Below are the code and all the weights of a small trained network. Each question names an input and a class and asks about switching units off, where a switched-off unit gives its printed mean instead of its output.

import numpy as np


def w(rows, s, z=0):
    codes = np.array(rows[::2]) - 128.0
    scale = np.full(codes.shape[1], s)
    scale[-1] = z or s
    return codes * scale


def f(y):
    return np.maximum(y, 0)


def log_softmax(a):
    a = a - a.max(-1, keepdims=True)
    return a - np.log(np.exp(a).sum(-1, keepdims=True))


def net(x, mask):
    res = np.array(x, float).reshape(1, 4) / 4 @ E
    y = f(res @ A[0][:, :-1].T + A[0][:, -1])
    res = res + np.where(mask, y, B[0][:, -1]) @ B[0][:, :-1]
    return log_softmax(res[-1] @ U[:, :-1].T + U[:, -1])


A, B = {}, {}
E = w([
[53,194,192],'x0',
[129,129,129],'x1',
[164,70,255],'x2',
[205,229,118],'x3',
],0.012)
A[0] = w([
[216,58,73,255],'neuron 1',
[156,68,108,123],'neuron 2',
[217,106,71,243],'neuron 3',
[140,254,51,133],'neuron 4',
[243,181,193,99],'neuron 5',
[96,227,110,108],'neuron 6',
[53,112,50,164],'neuron 7',
],0.009,0.0061)
B[0] = w([
[153,80,64,255],'neuron 1',
[169,96,165,175],'neuron 2',
[123,110,38,235],'neuron 3',
[255,95,160,251],'neuron 4',
[5,182,30,208],'neuron 5',
[199,99,208,203],'neuron 6',
[49,234,114,223],'neuron 7',
],0.0092,0.0095)
U = w([
[65,134,43,135],'0',
[210,43,197,219],'1',
[46,250,157,163],'2',
[63,80,253,100],'3',
[193,122,95,2],'4',
],0.011,0.0079)

Each question gives the input, the list of numbers given to net, and the class t.
The units are the neurons (one row each of A and B). Each row of codes is followed by its name. A weight is (code - 128) times the scale printed after its matrix; where a second scale follows, it is the last column's (A, B and U).
mask holds one flag per neuron, in row order. A switched-off neuron (its flag False) gives its mean, the last column of its row in B, instead of its output. The means were averaged over made-up inputs and are rounded, as every weight is.
A unit's drop is (log p(t) with every unit on - log p(t) with that unit switched off) / (log p(t) with every unit on - log p(t) with every unit switched off).
The circuit of an input: a set's keep is (log p(t) with only the set's units on - log p(t) with every unit switched off) / (log p(t) with every unit on - log p(t) with every unit switched off). Starting from all 7 units, units are removed one at a time, each time the one whose removal leaves the highest keep (on an exact tie, the one counted first), for as long as the keep stays at least 0.8.
circuit, biggest first: the units of the circuit, biggest drop first
unit that matters most: the unit with the biggest drop
top k neurons: the k neurons with the biggest drops, biggest first
drop of u: that unit's drop, to one decimal
input [-8,1,6,8], class 0: circuit, biggest first => [neuron 5]
input [2,7,7,-1], class 3: top 2 neurons => [neuron 4; neuron 7]
input [7,1,1,0], class 3: circuit, biggest first => [neuron 7; neuron 5; neuron 3; neuron 4]
input [2,-4,-3,-7], class 2: top 3 neurons => [neuron 7; neuron 1; neuron 3]
input [6,6,-8,1], class 1: top 3 neurons => [neuron 4; neuron 6; neuron 5]
input [3,2,-4,2], class 1: circuit, biggest first => [neuron 4; neuron 6]
input [7,3,6,2], class 2: top 2 neurons => [neuron 5; neuron 4]
input [-8,-8,8,1], class 0: circuit, biggest first => [neuron 5; neuron 4]
input [-8,-8,1,8], class 0: top 3 neurons => [neuron 5; neuron 3; neuron 6]
input [-4,5,2,1], class 0: top 3 neurons => [neuron 4; neuron 6; neuron 3]
input [-4,4,7,2], class 0: top 2 neurons => [neuron 5; neuron 4]
input [3,-7,-4,-7], class 2: top 3 neurons => [neuron 7; neuron 1; neuron 3]
input [6,1,0,7], class 1: top 3 neurons => [neuron 4; neuron 6; neuron 7]
input [2,8,-3,-3], class 2: circuit, biggest first => [neuron 1; neuron 3]
input [6,-5,-7,-2], class 2: circuit, biggest first => [neuron 7]
input [-4,-7,-7,4], class 4: top 2 neurons => [neuron 4; neuron 3]
input [-6,-8,0,-8], class 0: top 3 neurons => [neuron 4; neuron 7; neuron 6]
input [1,6,-5,6], class 1: drop of neuron 4 => 0.5
input [-6,-4,3,6], class 0: drop of neuron 5 => 0.4
input [5,-5,-3,-6], class 2: drop of neuron 2 => 0.0
input [6,-5,-5,-7], class 2: drop of neuron 7 => 0.1
input [2,4,-1,-4], class 2: unit that matters most => neuron 1
input [5,7,-8,-1], class 2: top 2 neurons => [neuron 7; neuron 1]
